Below is a small trained network, with its code and all its weights. Each question gives an input and a class and asks what happens when units are switched off, that is, made to give their printed mean instead of their output.

import numpy as np


def w(rows, s, z=0):
    codes = np.array(rows[::2]) - 128.0
    scale = np.full(codes.shape[1], s)
    scale[-1] = z or s
    return codes * scale


def f(y):
    return np.maximum(y, 0)


def log_softmax(a):
    a = a - a.max(-1, keepdims=True)
    return a - np.log(np.exp(a).sum(-1, keepdims=True))


def net(x, mask):
    res = np.array(x, float).reshape(1, 4) / 4 @ E
    y = f(res @ A[0][:, :-1].T + A[0][:, -1])
    res = res + np.where(mask, y, B[0][:, -1]) @ B[0][:, :-1]
    return log_softmax(res[-1] @ U[:, :-1].T + U[:, -1])


A, B = {}, {}
E = w([
[131,163,72,153,119,128,48,179,125],'x0',
[136,119,123,157,125,245,107,97,101],'x1',
[68,189,141,117,171,119,122,137,101],'x2',
[187,149,183,42,60,96,54,177,70],'x3',
],0.013)
A[0] = w([
[93,123,97,161,159,167,133,122,129,222],'neuron 0',
[109,157,114,63,161,73,148,157,111,90],'neuron 1',
[137,84,130,148,130,127,210,11,169,251],'neuron 2',
[162,140,152,77,70,121,43,126,67,197],'neuron 3',
[210,82,62,116,73,75,84,190,174,181],'neuron 4',
[182,74,170,37,80,55,124,170,152,254],'neuron 5',
[181,119,164,147,156,119,127,83,129,115],'neuron 6',
[77,185,146,94,145,112,80,198,178,129],'neuron 7',
[175,113,107,176,85,195,115,140,83,230],'neuron 8',
[66,83,118,171,149,102,166,109,168,159],'neuron 9',
[137,106,193,144,76,132,103,110,92,92],'neuron 10',
[43,136,138,146,216,136,102,167,117,178],'neuron 11',
],0.012,0.0052)
B[0] = w([
[53,94,90,120,209,156,128,25,155,217],'neuron 0',
[97,153,81,99,179,192,78,215,125,183],'neuron 1',
[104,92,72,188,146,121,239,68,125,251],'neuron 2',
[113,95,126,121,89,115,144,162,43,248],'neuron 3',
[194,124,157,143,103,53,168,166,78,225],'neuron 4',
[176,101,122,166,107,113,153,182,100,254],'neuron 5',
[144,152,162,119,112,128,177,63,182,150],'neuron 6',
[107,117,95,138,176,103,237,145,133,203],'neuron 7',
[83,84,48,96,170,172,127,162,111,217],'neuron 8',
[127,76,90,134,115,70,247,145,139,218],'neuron 9',
[183,110,103,122,121,90,127,127,85,167],'neuron 10',
[56,88,60,139,175,164,169,101,153,220],'neuron 11',
],0.011,0.015)
U = w([
[222,40,186,163,33,18,174,177,114,174],'0',
[200,222,192,116,67,173,94,90,175,66],'1',
[108,31,117,158,159,140,255,78,169,207],'2',
[169,203,205,67,137,151,150,62,148,34],'3',
[215,150,149,148,104,174,99,112,195,26],'4',
[49,88,128,156,179,179,14,62,206,3],'5',
[109,114,105,83,143,191,81,217,88,225],'6',
],0.0074,0.003)

Each question gives the input, the list of numbers given to net, and the class t.
The units are the neurons (one row each of A and B). Each row of codes is followed by its name. A weight is (code - 128) times the scale printed after its matrix; where a second scale follows, it is the last column's (A, B and U).
mask holds one flag per neuron, in row order. A switched-off neuron (its flag False) gives its mean, the last column of its row in B, instead of its output. The means were averaged over made-up inputs and are rounded, as every weight is.
A unit's drop is (log p(t) with every unit on - log p(t) with that unit switched off) / (log p(t) with every unit on - log p(t) with every unit switched off).
The circuit of an input: a set's keep is (log p(t) with only the set's units on - log p(t) with every unit switched off) / (log p(t) with every unit on - log p(t) with every unit switched off). Starting from all 12 units, units are removed one at a time, each time the one whose removal leaves the highest keep (on an exact tie, the one counted first), for as long as the keep stays at least 0.8.
circuit, biggest first: the units of the circuit, biggest drop first
k most important neurons: the k neurons with the biggest drops, biggest first
drop of u: that unit's drop, to one decimal
input [2,-5,7,6], class 6: circuit, biggest first => neuron 1
input [-2,-2,6,1], class 6: circuit, biggest first => neuron 2; neuron 1
input [-3,3,6,4], class 6: circuit, biggest first => neuron 2; neuron 9
input [7,-5,4,2], class 0: 2 most important neurons => neuron 4; neuron 8
input [-2,7,-4,4], class 6: circuit, biggest first => neuron 8; neuron 9; neuron 2
input [-3,-7,6,7], class 0: 2 most important neurons => neuron 5; neuron 8
input [1,-5,7,2], class 6: 3 most important neurons => neuron 1; neuron 2; neuron 9
input [2,-6,5,2], class 6: 2 most important neurons => neuron 1; neuron 2
input [5,-3,5,7], class 0: drop of neuron 4 => 0.1
input [-5,-7,4,6], class 0: drop of neuron 5 => 0.6
input [4,2,1,-2], class 5: drop of neuron 7 => 0.1
input [0,6,5,6], class 6: drop of neuron 4 => 0.1
